Here is a tiny trained network, its code and every weight. The questions are about switching its units off for an input and a class, where a switched-off unit gives its printed mean instead of its output.

import numpy as np


def w(rows, s, z=0):
    codes = np.array(rows[::2]) - 128.0
    scale = np.full(codes.shape[1], s)
    scale[-1] = z or s
    return codes * scale


def f(y):
    return np.maximum(y, 0)


def log_softmax(a):
    a = a - a.max(-1, keepdims=True)
    return a - np.log(np.exp(a).sum(-1, keepdims=True))


def net(x, mask):
    res = np.array(x, float).reshape(1, 8) / 4 @ E
    y = f(res @ A[0][:, :-1].T + A[0][:, -1])
    res = res + np.where(mask, y, B[0][:, -1]) @ B[0][:, :-1]
    return log_softmax(res[-1] @ U[:, :-1].T + U[:, -1])


A, B = {}, {}
E = w([
[84,123,137,152,184,60,173,162,52,39,94,206],'x0',
[136,121,145,136,115,158,129,105,112,106,135,132],'x1',
[120,136,140,143,164,128,148,140,136,149,122,102],'x2',
[141,96,138,197,65,4,180,47,85,176,190,93],'x3',
[118,136,135,140,125,123,140,133,149,134,110,130],'x4',
[141,121,124,131,131,137,106,101,118,113,128,136],'x5',
[135,130,121,112,87,145,132,125,98,93,141,115],'x6',
[79,115,152,138,139,103,81,134,208,11,251,82],'x7',
],0.013)
A[0] = w([
[104,85,168,187,44,57,141,91,96,179,135,107,148],'N0',
[137,161,140,60,160,218,132,180,151,107,111,183,120],'N1',
[121,168,128,178,112,108,151,179,86,94,128,189,15],'N2',
[122,147,163,144,138,118,103,108,162,71,169,124,45],'N3',
[169,156,63,92,102,183,205,107,55,224,33,198,93],'N4',
[154,121,125,101,128,166,151,125,23,217,60,163,93],'N5',
[74,104,129,158,127,118,83,97,143,130,83,136,82],'N6',
[104,134,138,99,99,159,103,107,159,140,147,64,50],'N7',
[74,139,144,145,85,136,80,151,168,116,184,134,34],'N8',
[111,157,117,72,166,222,53,215,133,110,90,175,128],'N9',
[164,113,98,151,54,219,98,123,208,221,156,84,48],'N10',
[127,129,108,143,121,123,89,148,111,151,130,154,72],'N11',
[154,175,112,129,113,175,178,105,85,197,75,170,45],'N12',
[33,87,126,143,207,79,166,169,15,59,99,213,2],'N13',
[99,178,98,135,91,87,157,124,75,152,155,54,103],'N14',
[134,119,147,161,128,23,157,15,97,168,176,151,148],'N15',
[71,153,118,18,221,252,63,176,172,57,30,121,127],'N16',
[180,152,148,98,69,178,84,76,233,194,131,49,16],'N17',
[133,101,137,210,111,19,134,52,104,148,154,72,134],'N18',
[150,154,43,90,123,157,103,63,194,164,128,58,31],'N19',
[78,143,129,192,204,57,171,160,52,1,84,204,30],'N20',
[28,132,146,138,173,112,90,115,237,4,254,90,96],'N21',
],0.0081,0.0044)
B[0] = w([
[210,183,111,201,92,128,169,187,119,93,146,135,208],'N0',
[158,128,108,192,85,119,178,175,146,149,194,129,198],'N1',
[102,96,154,125,110,113,102,121,98,162,130,116,158],'N2',
[103,136,91,100,155,149,136,115,176,114,118,148,165],'N3',
[80,37,36,90,245,80,131,91,190,23,89,74,229],'N4',
[117,76,64,93,155,126,151,115,191,87,76,100,206],'N5',
[144,126,86,106,87,166,123,103,106,125,116,105,133],'N6',
[87,142,164,93,113,107,116,96,117,116,128,114,163],'N7',
[102,88,114,101,126,111,117,130,138,80,127,123,164],'N8',
[151,157,138,198,49,146,171,153,144,126,167,166,219],'N9',
[78,169,223,78,128,137,1,105,36,180,134,200,204],'N10',
[137,126,120,101,133,178,143,78,144,135,135,125,133],'N11',
[139,122,132,112,175,124,122,121,171,69,70,96,185],'N12',
[98,156,201,94,120,133,41,141,49,191,129,129,217],'N13',
[136,170,111,153,89,131,125,112,163,121,140,159,169],'N14',
[162,172,97,186,64,178,192,141,181,164,196,149,219],'N15',
[254,178,93,185,32,117,187,170,148,149,198,142,254],'N16',
[118,119,177,76,90,108,50,98,25,160,109,159,206],'N17',
[174,162,107,158,83,175,168,219,139,101,172,170,220],'N18',
[91,125,167,81,104,148,94,119,96,194,129,128,176],'N19',
[80,159,224,52,128,154,23,105,43,215,132,169,227],'N20',
[114,33,59,74,223,90,145,105,245,26,36,25,254],'N21',
],0.0085,0.021)
U = w([
[195,185,94,254,28,115,170,153,131,113,194,119,254],'0',
[95,76,60,73,207,101,116,100,177,35,100,67,80],'1',
[75,167,229,52,93,114,36,99,28,175,144,124,92],'2',
],0.0085,0.0003)

Each question gives the input, the list of numbers given to net, and the class t.
The units are the neurons (one row each of A and B). Each row of codes is followed by its name. A weight is (code - 128) times the scale printed after its matrix; where a second scale follows, it is the last column's (A, B and U).
mask holds one flag per neuron, in row order. A switched-off neuron (its flag False) gives its mean, the last column of its row in B, instead of its output. The means were averaged over made-up inputs and are rounded, as every weight is.
A unit's drop is (log p(t) with every unit on - log p(t) with that unit switched off) / (log p(t) with every unit on - log p(t) with every unit switched off).
most important unit: the unit with the biggest drop
top k neurons: the k neurons with the biggest drops, biggest first
drop of u: that unit's drop, to one decimal
input [-1,7,-2,3,-2,3,-1,6], class 1: most important unit	N21
input [-5,-1,2,4,-7,-7,5,0], class 2: top 2 neurons	N16; N10
input [5,2,2,-8,-4,2,-3,8], class 0: top 2 neurons	N16; N9
input [1,0,-7,-8,2,-2,2,-7], class 0: top 4 neurons	N16; N9; N21; N1
input [7,-7,8,-8,4,2,5,-8], class 0: top 2 neurons	N16; N9
input [-5,-6,2,7,-7,5,4,8], class 1: top 3 neurons	N21; N16; N9
input [7,-2,-3,-1,-7,7,7,-8], class 1: top 2 neurons	N4; N5
input [4,5,3,2,4,-3,-8,-3], class 2: top 3 neurons	N21; N20; N13
input [2,8,3,6,-4,-7,1,-7], class 1: top 2 neurons	N4; N16
input [-8,5,-5,2,0,-5,-2,8], class 1: top 3 neurons	N21; N20; N13
input [-8,1,2,0,-4,4,-1,7], class 2: top 4 neurons	N10; N17; N4; N19
input [-7,5,-1,6,-5,5,1,6], class 2: top 3 neurons	N10; N17; N16
input [8,1,3,-5,-4,-5,-1,1], class 2: drop of N8	0.0
input [8,6,1,5,-3,-2,1,1], class 2: most important unit	N20
input [-5,7,7,-8,-1,-5,-8,-2], class 0: drop of N16	0.4
input [3,-3,7,1,-2,-2,6,4], class 1: drop of N21	0.6
